What can hang from each mark
j505: j593 j598 j604 j948
j438: j598 j892 j948
j862: j30 j593
j598: j438 j505 j593
j662: j517 j854
j892: j30 j662 j948
j948: j30 j598 j662
j604: j862
j854: j30 j662 j801
j30: j438 j854 j892 j948
j517: j505 j862
j801: j593 j604 j662
j593: j604

Each row was made from one small tree. The marks that hang from a mark follow it in brackets, in the order of their numbers. Every link used is in the known rows. Write each row's tree.
Known rows
j30(j438(j598(j505 j593)) j854): [-369  136 -137  -28   25  -25 -587  141  209 -177  564 -412  148 -191
  141  137  122  -60  -42  147 -206  403  155  185   64 -179    5 -280
  311  208   72  436  -69 -244  193   36    8 -102  -24  -33  107  119
 -134   29 -157 -220 -140  236   56]
j854(j662(j517(j862))): [ -14  219 -123   21 -242 -152 -136  -93  -54  185 -297  264  302 -337
  138 -200  211 -109 -231  -99  -25 -175   34 -246  114   87 -144   47
  -68  -16  -36 -229  -39    4  -17   36  -21   14   83  -55  103   -1
 -179   13 -222  -95   35  114  293]
j854(j801(j662(j517(j505(j593))))): [ 160   46 -270   29 -150 -152  -87  -94 -205    7   24  123 -110 -141
   45  -92  275  -26   38  -72   11   34  -39   -1 -260   56 -113 -172
  -90 -131  156 -146  -79   44 -186  344 -158  -54  -20 -117   59 -232
  343 -170  123  -69   55  157   87]
j801(j593 j604 j662(j517(j862) j854(j30))): [ 167 -321  302   24   83  -95 -385   74 -566  444 -296  288 -191 -193
   15  265  289 -197  -86  -60 -186 -307 -215  221  -74  -41 -127 -208
 -230  336  -62 -388 -152   28 -261  158   75  281   22 -297  145   99
  460   17  585 -354  198   90  145]
j30(j438(j948(j662))): [-142  -28 -151  102  154  -42  154   29   25  152 -155   77   79  229
   16   63   36   83  -18 -234 -166   80   25   -1   40  257 -231 -218
   23  124 -291  246  128  105    3  -87  -24  -91  -48    8   10   96
    2  -60 -270  128   96  193  166]
j892(j948(j30 j598(j438 j593) j662)): [-165  143  140 -277  176  255  -58  109  200 -176    6 -132 -170  252
 -213 -403 -109    1   27 -106  168  -81  -24  -74  198 -370  208  246
   58 -192 -201  -61  203  289  -54  125 -211 -273  147 -112   51   55
  301  316  123  319  418    8   13]
j892(j30(j438(j598(j505)) j854) j948): [-377  194 -108 -208 -123  291  -71  138  265  -49  692 -334  372  -70
   -8   30 -184 -309  -33   25    2   -9  172   23  265 -310 -196 -210
  419 -114  206  491   12  -64   47   25  133  -63  164  304 -164  -95
 -123  200 -131 -272 -115  352  -77]
j662(j517 j854(j30(j948))): [  28  107   94   -6  -40 -134 -141  -34 -342  111 -259   46  231 -262
  129  -49 -228   -7 -109 -172   89  -98 -256   36  -67 -126 -135   95
 -118  -67  -52 -128  145   29  -35  166  106  131 -118  -36  180   19
   70  -60  302   36  165  209   39]
j662(j517(j862(j30(j438 j854) j593))): [  90  -98  -12  -17 -222   24 -171  -26 -158  150 -210  138  101 -269
   54 -200   86 -302 -202 -140  -67  -49   21  146  129  -47  -23  -39
 -119  164  -24  -56  -85   -1 -104 -170  -53   29  -49   22  123   84
 -156   69  -95   -7  130  239   41]
j438(j892 j948(j598(j505) j662)): [ -46  116  160  343  459   -8  135  -91  145  183 -169   15 -122  353
 -131  135  -65  451  100  -40 -347    7  286    0   48  286  -94 -201
 -303   12 -440 -182  -11   -3  -21   53  -76  -28  -20 -472  130  277
  -55  -33 -254  226   25  -25   73]
j30(j438(j598) j892): [-234  260   22  326   38 -118 -270    7  300 -336  181 -192  328  -95
  354  101  -11   67  128  340 -116  313   50  121  175 -292  -61 -268
  198  276   23  223 -202 -338  138  126  333  115  -12 -101  -42  -98
  -65    7 -228 -262  -82  242   58]
j604(j862(j30(j854(j801(j593))))): [ 131   29   -4   15 -139  -87   55 -378 -143  134  -21  147  -76  -80
  -91   20 -147  -97   16   78   87   -5  -40 -109 -186  -24  -55  125
  -27   35   63 -131  -76  -41  113  154    9   70   83 -122   82 -236
  -10   10 -140 -201 -271 -217   30]
j862(j30(j948) j593): [ 370 -220   55  -35   81  412  280 -186 -167  -76  -58  -79   30  267
 -106   96 -269 -240  -93 -157  147  180  -93  139  123  160    0  361
 -105  446   16  -21  -45   85 -229 -133  -87  -61  -88  292   -2  208
 -244   18  219  184  -30  253 -328]
j517(j505(j598) j862(j30 j593)): [ 441 -122 -113  -91 -297  -76   74 -139  -32 -279 -190  347  239  -24
  222 -167   34 -220 -194  276   32  -60   98   64  304  108   83   78
 -257  138  242 -206 -206  255   14 -218 -308  129  109  -71   14 -191
 -123  147  -82  143  168  162   83]
j892(j30(j854) j662 j948(j598)): [-193 -109 -293 -213 -120  332  275  179  175  -70  362  -24  226  252
 -250 -289 -254 -554   68 -200   10 -394  -93   58  193 -376 -146 -134
  380 -312   25  226   25  218  -54  192  232 -179  259  238  -60 -238
   97  196   21   36  229  293  -29]
j862(j30(j892 j948(j598(j438 j505))) j593): [ 121 -144  262  196  105  438   73  -19   35 -348   15 -301 -107  178
  -67   28 -319 -128   50   72  216  351 -314   45  158 -117  238  448
   42  463  140  -28   17 -177 -188  -60  -76    1 -138   69  -90  310
 -161  -13  106  153  -79  163 -458]
j598(j505(j604) j593): [ -94 -173 -168  145   60 -126 -145  -18  145  -76  367 -465 -247  154
 -134  195  350  318   -5  126  -44  412   58  -40 -213  -84  184  314
  -56 -107  -38   58  210 -171  -87  -64 -155   97   28  -89  -28   91
  -51  -67  196  -20 -109  -18  -33]
j30(j438 j892 j948): [-213   89   75  473  -23  -50    5  144  -20  -88   -8 -131  272  104
  414  230 -256  219  -86   77   96  386 -467  134   58 -117 -251   94
  349  205  -14  356   12 -363   39   72  276  -87  -69   77 -124   67
 -180 -209 -219  -93   20  210  -17]
j801(j593 j604 j662(j517)): [  30 -399   46  193  163  187 -244   34 -371  384 -168   57 -282  162
  -87  347  343  -77  -35  -60 -178  -81 -183  111    6  132 -220 -195
   13  430 -147 -129 -228   -5 -340  168   79   33    2 -223   67  247
  432 -117  498 -396   47   93   46]
j517(j862(j30(j854) j593)): [ 256  -84   12  -29 -192   90  -31 -167  -98    0 -137  206  137 -106
  -76 -109   49 -358 -147  -54   -4  -44   38  222  143   -9   39  164
 -206  273   21 -220 -133   24 -136 -149 -115   13  -10   39   35   48
 -259  174 -122   37    7  158   32]
j30(j438 j854(j662(j517)) j892(j948(j598))): [-463  363  128  -34 -154  166 -243  458  295  -30   13   14  388 -516
  186  -63 -115 -111  -10   85    6  -67 -178    6  141 -244 -121 -217
  339 -130   -8  422 -117 -384  224  118  287 -318  106  155  -12  102
 -169 -127 -398  -52  -84   70   48]
j505(j593(j604) j948(j30)): [   5  187  -80  -80  -69 -266    9   25  299 -114   73  -21 -137  440
   49   61  256  601  282  113  277  -41  193 -101   59  206  123  235
 -303 -484 -385   19  -80  282   25  -13 -162  148 -130   33 -298   38
  265   62  173  -38  220 -438 -125]
j862(j30(j854(j801(j662)) j948) j593(j604)): [ 339 -186  -11 -226   23  230  137   -6 -185  -12  101  -55 -299  -34
 -168  260 -155 -216  -49 -296   84   42 -166  234 -198  252   85   51
   41  181  367   47 -103  -35 -169 -182 -103  -53 -168  361 -215  126
  -61 -125  175  137  -89   42 -346]
j505(j948(j30 j598(j593) j662(j517))): [ -13  149  -68  -14  157 -101  -85  168  186  -92 -289  -32 -125  316
 -121 -355   24  167   85  -79  104 -113  185  -13  148   98  228    7
 -259 -297 -372 -211  129  381  177  -42 -118 -161  130 -283  200  -56
  277  181  197  475  318 -258  101]
j862(j30(j854(j662(j517)) j892) j593(j604)): [ 137   69  110 -102  -31  178  -87  120  102 -149 -111  -63  -37 -414
 -173   31   19 -150   40   71  -68  -64   79   18  -55   61  162   31
   13  149  181    0 -118 -356  -26 -217   61   47 -285  220  -98  274
 -278 -193  -28  172 -290  -61 -255]
j862(j30(j854) j593): [ 201  -97  -15 -135   -3  420    2 -129   -8 -144   -2  -58   70  -19
 -300  -14  -79 -389   54  -70   11  102  101  234   70   84   86  194
 -139  386   23   -4 -129  -21 -146  -68 -116 -160 -148  189   56  230
 -212   36  103  159 -248  155 -232]
j862(j30(j854 j892 j948(j662(j517))) j593): [ 226  -19  188   85  103  306   93  240 -170  -59 -207 -209  -11 -112
 -141  -87 -299 -299 -149  -63  -65  100   18  234   33   -2   34   11
  157  285   53   36  108 -249  -43 -159  108 -197 -294  189  151  315
 -290 -321  122  402 -169   49 -236]
j892(j30(j438(j598)) j662(j517 j854) j948): [-118 -193 -214 -244  -53  105  111  203  -97  107  427 -164  300  -41
  126 -280 -112 -570  -83 -151 -187 -305  164   -8  177 -611 -187 -515
  372 -158  130  289  122  214  -94   -5  398  234  112  324  -21 -303
  158  195  185 -138  377  580   21]
j892(j948(j30 j662(j517 j854))): [ -70  158  120 -197  158  136  125   51  -97  138 -192   13  102   -8
 -105 -301  -61  -45  -29 -182  100 -299  190  -41  156 -293   26  -18
  -35 -317 -274  -46  205  279  -79   96   18 -156  -73  -23  129   36
  235  227  225  349  324   82   96]
j801(j593 j604(j862) j662(j517 j854(j30))): [  77 -387  394   19  173 -141 -227    4 -592  474 -215  288 -249 -108
    8  297  177  -83    7   82 -152 -260 -269   29 -217  -34  -67 -161
 -151  277 -111 -307  -65  -35 -129  129  205  266    6 -277  265   57
  456  -39  566 -468   72 -176   77]
j438(j598(j505) j948(j662(j854))): [  13   67 -106   70  390 -118   75  -65   34   16  136 -219   74  159
  -39  146   79   83  -37    2 -271   41  432 -156  177  120  -39 -484
  -26  116 -199   30  177  126   62  -86   69  225 -164 -182  123  135
   -5   25  -72   82   22  185  157]
j30(j438(j598) j854 j948(j662)): [-271  172  -49  -29   78   -2 -177  339   70   40  183 -273  152  -62
  279   44 -204  -72 -275 -171 -161  172   98  200  149   41 -185 -456
  494   78   68  425   63  -45  290  -52  164 -317  -57  168   75  114
 -155 -201 -177  -38   44  100  100]
j593(j604(j862(j30(j438 j892 j948)))): [ -53  -80   57  238    9 -336  187 -188   19   10  -44   29 -123  127
  250  252 -156  402  -39  127   86   10 -298 -241 -153  -22  -37  127
  215 -165   28   43   61 -231   85 -187  191  266 -106   12 -247 -102
  -29  -68 -180 -216   36 -224  -78]
j604(j862(j30(j438))): [  -6  -59   27  128  -24 -165  125 -377  -37   40  -41  133   84  151
  115   33 -161   -2   18   98   51   63  -51 -187  -53  -40  -24  188
  -12   72 -110  -46   43  -23   80  -11   44  103   36  -88   72 -178
  -12  128 -138 -208 -105  -83   12]
j604(j862(j30(j854(j662 j801) j948) j593)): [ 261  -29  147 -199 -101   73  271 -166 -236   98   40  198   33 -157
  -41   -5 -264 -254 -108  -44  152   67 -115 -102 -138  183   68  242
  -18  159  204  -20   -3  -66  113 -109   22  -99   42  276  131  -34
 -376  -34 -178   -8 -261 -189 -126]
j604(j862(j30(j948(j598 j662)) j593)): [ 215 -267  215   -2  138  109  472 -187 -144   78 -192  149 -112  265
  -66 -166 -253 -137  -98   -8  107  -24  -98 -148   11   99  121  208
  -64  125 -136 -204  112  125   40 -224   61  -63   68   71  233   -8
 -149   59   14  111  105 -172 -181]
j593(j604(j862(j30(j854(j662(j517)))))): [ -57   39  -75  -47  -99 -296   18 -196   35  134 -117  130 -102 -181
   28   67   32  210  -81   18   -1 -247  -32 -381 -162  109   10   40
  101 -306   37  -97   35 -123  122 -163   63  179 -113   -6 -103  -36
  -45  -67 -169 -199  -94 -327   40]
j604(j862(j30(j854(j662(j517) j801)) j593)): [ 204    0   97 -227 -134   37  124 -198 -179  100  -44  228    8 -342
 -135 -174  -76 -333  -16    6   43  -34   58 -153 -158   99  140  110
 -124  102  155 -119  -36  -69   87  -89    6  -31   15  143  223  -59
 -267    6 -160  -18 -289 -175  -72]
j505(j593 j948(j662)): [   0  116 -189   90    8 -109  114  159  158   66 -146 -121  -49  368
  -36 -225  312  232   79   61  -15    7  367 -129  -11  178  -74  -58
  -91 -282 -408 -176  161  292  -25  -32  -84  -77  -38   17  -27   48
  186 -266  149   68   61 -326   61]
j517(j505(j593 j604 j948)): [ 121 -121 -308   50 -275 -255  166  200  276 -156   54  -27  -38  259
  236   73  362  672    0  248  170   85  161  -99  -42  238   24  137
 -308 -527  -68   37   36  165   78  -81 -183   14   16  143 -272 -145
   -5 -273   31  -74   22 -393   79]
j801(j593(j604) j662(j517(j505))): [  -9 -385 -173  163  -68 -114 -197   30 -246  276 -232  113 -344   27
  174  227  409  291 -178    7 -117 -220 -218  -12 -172   56 -192 -275
   78   61   84 -151 -139   26 -199  -64  -66  194 -129 -188  -67  -11
  396 -224  207 -255  339  -24  138]

Which tree is each row?
[ -59  234   80 -186  139 -143  -31   14   57  -88 -148  135  133   37
  -25   63 -243  -20  175 -230 -103  -70   44  143  -59  192  -38  -38
 -137   90 -132   82  118  108  116  105 -113   36  -17  -18  137  -39
   29   21  -27  216   23   92   99]
j854(j30(j438(j948(j662))))
[-144   15 -125   58  259 -253 -214  112  137 -135  170 -401 -372  278
 -127   53  278  459   84   59   -3  154  183 -128 -148   39  334  138
   49 -270  -91  -64  320   77   42 -230 -282  103 -141 -218  -61  128
  145   93  190  358   89 -293   26]
j598(j505(j948(j30 j662)) j593(j604))
[-229 -240  108   57  217   51  331   81  307   18  -91 -114 -377  149
 -250 -290  265  102  127   -7   -3  -20  163 -201  -68   78  408    2
 -124 -292 -176 -199  213  164  101 -175  -55 -146  137 -159  168   44
   93   40   40  192  108 -331 -127]
j948(j598(j505(j604(j862(j593)))) j662)
[ -15  166  140  127   92  212   25 -130  160   88  240  -77  150  195
  -91  -48 -186  143   -1  159 -142  -35  115   89   81 -277 -264  102
 -130  -93 -147 -163 -148 -116 -157  149  103  -21  313 -130  -33  -69
 -100  166  -18 -102   58  232  -54]
j438(j892(j30 j948(j598(j593))))
[ 163  329   61 -257   59  -15 -131 -215  -52 -270   63  127  -32 -268
 -242   81 -168 -164  384 -165  114    2  -90  120 -195  143  101  153
 -221   19  279 -175 -150   32  -47  555 -137    1  180  -80  -10 -199
  150  147  236   40 -350   95  -32]
j854(j30 j801(j604))
[ -99  169 -132   35 -160   22  -94   72  146 -245   32  -64  171   55
  187 -238 -105  127 -110  290  -98   24  118 -149  186 -138 -104  -21
  179 -143  332  -48   59  141   21   26 -240  -49   65 -167 -149 -108
   97  -97 -117  -15   11   35  176]
j517(j505(j598(j438(j892(j30 j948(j662))))))
[-238 -155  -39  231  -27 -205  146 -182  172   17  217 -201 -138  163
   10  202  215  367  103  139   98  220   18 -224 -145    1  239  300
  -61 -247  -13   19  163  -82   33  -67  -17  141   11 -101  -77  -22
  -59   16  -34 -252 -189 -301  -18]
j598(j505(j604(j862)))
[  38  225  426  -95   12 -168 -193  -28 -124  -88   51  190 -176 -454
   17  160 -163  -30  397  163   63   97 -245  138 -330  -78   87   -6
  -79  178  303   -9 -220 -264  164  458   98  204  239 -143   36 -295
  117    2   18 -192 -346 -140  -52]
j854(j30(j438 j892) j801(j593 j604(j862)))
[-430  238   54  164 -115  135 -189  295  187 -114  161 -115  374 -220
  184  129 -141  -11   50  164   -6  159 -226  234   67 -367 -181 -114
  415   16    9  486  -66 -422   81  109  296 -246  -33  150 -134   70
 -159 -113 -348 -121 -156  119   74]
j30(j438 j854 j892(j948))
[  76   -6 -208   10  -74 -255  166  212  268 -236 -166   27  -75  235
  141  -29  147  575   27   51  169  -65  255   -2   29  258  266   99
 -310 -518   54  -46  164  295  231 -128 -237 -117  -25  -37 -163 -206
   42  -16   20  360   34 -471  221]
j517(j505(j604 j948(j30 j662)))
[ -45 -107  -48   49    0 -251  197 -107   46  -50   51   43 -113   91
   57  135 -124  153   53  127  -26 -243 -138 -184 -162 -253   60  -13
  321 -301   57   12   60 -161   50 -122  269  229 -118   49 -205 -155
   19  -29 -130 -137   27 -287   16]
j593(j604(j862(j30(j854 j892(j662 j948)))))
[ 191 -312 -214   81 -303 -229  121   78  -42 -116 -226  381   69    4
  350  -69  354  348 -236  152  114 -119 -163   -4  102  181   87   24
 -207 -109  228 -239  -61  192  -37 -483 -181  130   38   97 -240 -144
 -289  110 -351   53  303 -140  280]
j517(j505(j948) j862(j593(j604)))
[ 235 -318   -1 -187  149  206  261 -114   47  -17  -24   45 -186  193
 -138  252   -3  -10   82 -189  -39   47   17   58   12  323   53   33
 -207  312  -52  189  -92   72 -180 -401 -134  186 -162  312 -232  217
 -120   71  -35  145   56  194 -313]
j862(j30(j438(j948)) j593(j604))
[ -35  243  185 -188  137  -44  -74   29  -78   94  -83  126 -275 -137
 -311 -218   23  -46  174 -122   49 -119  218   85  -78   94  177  -57
  -63 -177  -75  -32   11  128  211  324 -131 -295  -42 -269  219  -11
  210  134   32  275 -126 -340  113]
j948(j30(j854(j801(j593 j604(j862)))) j662)
[ 119  272 -140 -162 -190  121  -48 -211  -48  156  -72  163  -24 -418
 -115  -65  207 -167   49 -138  110   17   29 -165 -186  181 -149   31
 -104  162  268 -166 -243   73  -16  361 -149  -30  263   30  -46 -183
  -17  -56 -164  -66 -268   79   97]
j854(j662 j801(j593))
[-226  103 -130  -18 -217   -5  -20   -7   -3   87  382   41  127 -220
 -152  -69  -47 -267   81  -52   22   73 -133  -19  -97   44 -212  -71
  185 -125  239  279   -3 -167   89  188   86 -129  171  100 -100 -205
  -41   72 -222 -275 -356  130   -8]
j892(j30(j438 j854(j801(j604(j862)))))
